Below is a small trained network, with its code and all its weights. Each question gives an input and a target symbol and asks what happens when units are switched off, that is, made to give their printed mean instead of their output.

import numpy as np


def w(rows, s, z=0):
    codes = np.array(rows[::2]) - 128.0
    scale = np.full(codes.shape[1], s)
    scale[-1] = z or s
    return codes * scale


def f(y):
    return np.maximum(y, 0)


def softmax(a):
    e = np.exp(a - a.max(-1, keepdims=True))
    return e / e.sum(-1, keepdims=True)


def log_softmax(a):
    a = a - a.max(-1, keepdims=True)
    return a - np.log(np.exp(a).sum(-1, keepdims=True))


def net(x, mask):
    ids = ['αγδεζηθλμξπσφψω'.index(c) for c in x.split()]
    T = len(ids)
    res = E[ids] + P[:T]
    u = 0
    for l in range(2):
        r = res
        for j in range(2):
            rows = slice(3 * j, 3 * j + 3)
            q, k, v = (r @ M[l][rows].T for M in (Q, K, V))
            z = softmax(np.where(np.tri(T) > 0, q @ k.T / 3**0.5, -1e9)) @ v
            o = O[l][rows]
            res = res + np.where(mask[u + j], z, o[:, -1]) @ o[:, :-1]
        u += 2
        y = f(res @ A[l][:, :-1].T + A[l][:, -1])
        res = res + np.where(mask[u : u + 8], y, B[l][:, -1]) @ B[l][:, :-1]
        u += 8
    return log_softmax(res[-1] @ U[:, :-1].T + U[:, -1])


Q, K, V, O, A, B = {}, {}, {}, {}, {}, {}
E = w([
[116,122,141],'α',
[178,160,70],'γ',
[132,132,115],'δ',
[134,137,119],'ε',
[180,188,35],'ζ',
[119,130,138],'η',
[102,79,110],'θ',
[125,144,138],'λ',
[92,70,149],'μ',
[107,150,142],'ξ',
[52,130,127],'π',
[121,76,198],'σ',
[252,215,170],'φ',
[86,240,135],'ψ',
[178,76,153],'ω',
],0.015)
P = w([
[109,128,74],'0',
[3,207,28],'1',
[103,151,91],'2',
[254,62,205],'3',
[185,162,134],'4',
[95,203,45],'5',
],0.00071)
Q[0] = w([
[97,88,81],'L0H0',
[135,145,174],'L0H0',
[143,131,82],'L0H0',
[101,253,66],'L0H1',
[70,119,218],'L0H1',
[87,117,203],'L0H1',
],0.033)
K[0] = w([
[171,145,174],'L0H0',
[101,119,126],'L0H0',
[147,130,88],'L0H0',
[77,255,180],'L0H1',
[89,60,187],'L0H1',
[101,62,176],'L0H1',
],0.034)
V[0] = w([
[151,116,144],'L0H0',
[186,80,153],'L0H0',
[70,21,1],'L0H0',
[145,132,106],'L0H1',
[185,125,48],'L0H1',
[150,127,93],'L0H1',
],0.0066)
O[0] = w([
[119,148,141,101],'L0H0',
[83,152,129,69],'L0H0',
[74,17,3,247],'L0H0',
[147,156,123,103],'L0H1',
[179,221,118,55],'L0H1',
[151,168,127,100],'L0H1',
],0.0068,0.0015)
A[0] = w([
[117,61,45,155],'L0N0',
[135,132,124,40],'L0N1',
[151,123,198,22],'L0N2',
[84,47,221,84],'L0N3',
[104,204,186,44],'L0N4',
[207,93,138,8],'L0N5',
[197,2,143,2],'L0N6',
[98,145,141,54],'L0N7',
],0.0085,0.0033)
B[0] = w([
[71,120,253,254],'L0N0',
[122,113,124,128],'L0N1',
[66,81,158,136],'L0N2',
[167,127,16,244],'L0N3',
[97,63,82,143],'L0N4',
[151,145,180,136],'L0N5',
[190,108,122,179],'L0N6',
[156,139,119,131],'L0N7',
],0.016,0.0043)
Q[1] = w([
[14,104,3],'L1H0',
[214,184,53],'L1H0',
[254,234,182],'L1H0',
[100,219,80],'L1H1',
[16,109,112],'L1H1',
[92,111,28],'L1H1',
],0.0066)
K[1] = w([
[85,157,53],'L1H0',
[250,98,128],'L1H0',
[240,57,148],'L1H0',
[119,79,117],'L1H1',
[189,109,122],'L1H1',
[145,104,166],'L1H1',
],0.012)
V[1] = w([
[114,99,96],'L1H0',
[78,141,78],'L1H0',
[168,55,121],'L1H0',
[188,2,81],'L1H1',
[213,151,224],'L1H1',
[213,77,161],'L1H1',
],0.012)
O[1] = w([
[95,117,114,184],'L1H0',
[60,149,89,187],'L1H0',
[149,73,142,153],'L1H0',
[219,40,68,237],'L1H1',
[184,137,252,2],'L1H1',
[214,86,175,104],'L1H1',
],0.012,0.0049)
A[1] = w([
[66,46,174,124],'L1N0',
[160,126,114,188],'L1N1',
[213,254,75,73],'L1N2',
[94,96,180,58],'L1N3',
[101,205,137,3],'L1N4',
[127,131,128,94],'L1N5',
[189,128,155,35],'L1N6',
[124,230,177,64],'L1N7',
],0.01,0.006)
B[1] = w([
[82,63,171,255],'L1N0',
[141,206,135,199],'L1N1',
[22,36,222,175],'L1N2',
[45,129,166,136],'L1N3',
[2,174,132,151],'L1N4',
[129,110,125,128],'L1N5',
[58,149,106,151],'L1N6',
[109,243,166,148],'L1N7',
],0.014,0.0076)
U = w([
[141,127,134,132],'α',
[132,139,177,70],'γ',
[142,144,154,115],'δ',
[145,156,147,145],'ε',
[106,136,178,126],'ζ',
[142,143,143,100],'η',
[119,47,196,2],'θ',
[150,177,147,224],'λ',
[148,29,128,105],'μ',
[136,165,128,147],'ξ',
[86,90,106,180],'π',
[211,124,49,88],'σ',
[160,110,249,54],'φ',
[143,226,47,114],'ψ',
[254,87,232,218],'ω',
],0.0084,0.0082)

Each question gives the input, a string of symbols that net reads in full, and the target symbol t.
The units are the heads (3 rows each of Q, K, V and O) and the neurons (one row each of A and B). Each row of codes is followed by its name. A weight is (code - 128) times the scale printed after its matrix; where a second scale follows, it is the last column's (O, A, B and U).
mask holds one flag per unit, layer by layer, with each layer's heads first. A switched-off unit (its flag False) gives its mean, the last column of its rows in O or B, instead of its output. The means were averaged over made-up inputs and are rounded, as every weight is.
A unit's drop is (log p(t) with every unit on - log p(t) with that unit switched off) / (log p(t) with every unit on - log p(t) with every unit switched off).
The circuit of an input: a set's keep is (log p(t) with only the set's units on - log p(t) with every unit switched off) / (log p(t) with every unit on - log p(t) with every unit switched off). Starting from the 12 units with the biggest drops (on a tie, the unit counted first), units are removed one at a time, each time the one whose removal leaves the highest keep (on an exact tie, the one counted first), for as long as the keep stays at least 0.8.
circuit, biggest first: the units of the circuit, biggest drop first
top k neurons: the k neurons with the biggest drops, biggest first
k most important neurons of layer l: the k neurons of layer l with the biggest drops, biggest first
drop of u: that unit's drop, to one decimal
input π μ μ π, target μ: circuit, biggest first	[L1H1; L0H0; L0H1; L0N6]
input μ σ π σ λ π, target σ: 3 most important neurons of layer 0	[L0N3; L0N0; L0N6]
input φ π ψ, target ψ: top 4 neurons	[L0N4; L0N3; L0N0; L1N0]
input π π ζ φ π, target φ: 3 most important neurons of layer 0	[L0N4; L0N2; L0N5]
input λ μ λ μ φ, target φ: circuit, biggest first	[L1N2; L1H0]
input μ π θ ω ξ, target ω: circuit, biggest first	[L1H1; L0N6; L0N0; L0H0]
input μ ω ζ, target ω: 2 most important neurons of layer 0	[L0N6; L0N3]
input μ δ η μ ψ, target ψ: circuit, biggest first	[L1N0; L0N0]
input φ ζ π ω θ π, target ω: top 3 neurons	[L0N4; L0N0; L0N6]
input π λ ξ ε ζ ζ, target ζ: 3 most important neurons of layer 0	[L0N3; L0N6; L0N4]
input ζ ζ π, target ζ: top 3 neurons	[L0N3; L0N6; L0N4]
input φ ω ζ, target φ: circuit, biggest first	[L1N2; L1H1; L0H0]
input μ ξ σ, target σ: circuit, biggest first	[L0N3; L0N0; L1H1; L1N0]
input ζ π σ μ μ, target σ: top 4 neurons	[L0N3; L1N2; L0N6; L1N0]
input π π θ μ μ ω, target ω: 2 most important neurons of layer 0	[L0N6; L0N0]
input δ μ ζ ζ φ, target φ: 3 most important neurons of layer 0	[L0N3; L0N5; L0N6]
input π σ μ π, target σ: most important neuron of layer 1	[L1N2]
input θ π ω θ, target ω: most important neuron of layer 0	[L0N6]
input ε ω α, target ω: 2 most important neurons of layer 0	[L0N0; L0N3]
input π θ θ π σ, target σ: 2 most important neurons of layer 0	[L0N3; L0N6]
input π θ π θ, target θ: drop of L1N2	-0.2
input π ω π, target ω: drop of L1N1	0.0
input π π σ μ, target σ: drop of L0H0	0.1
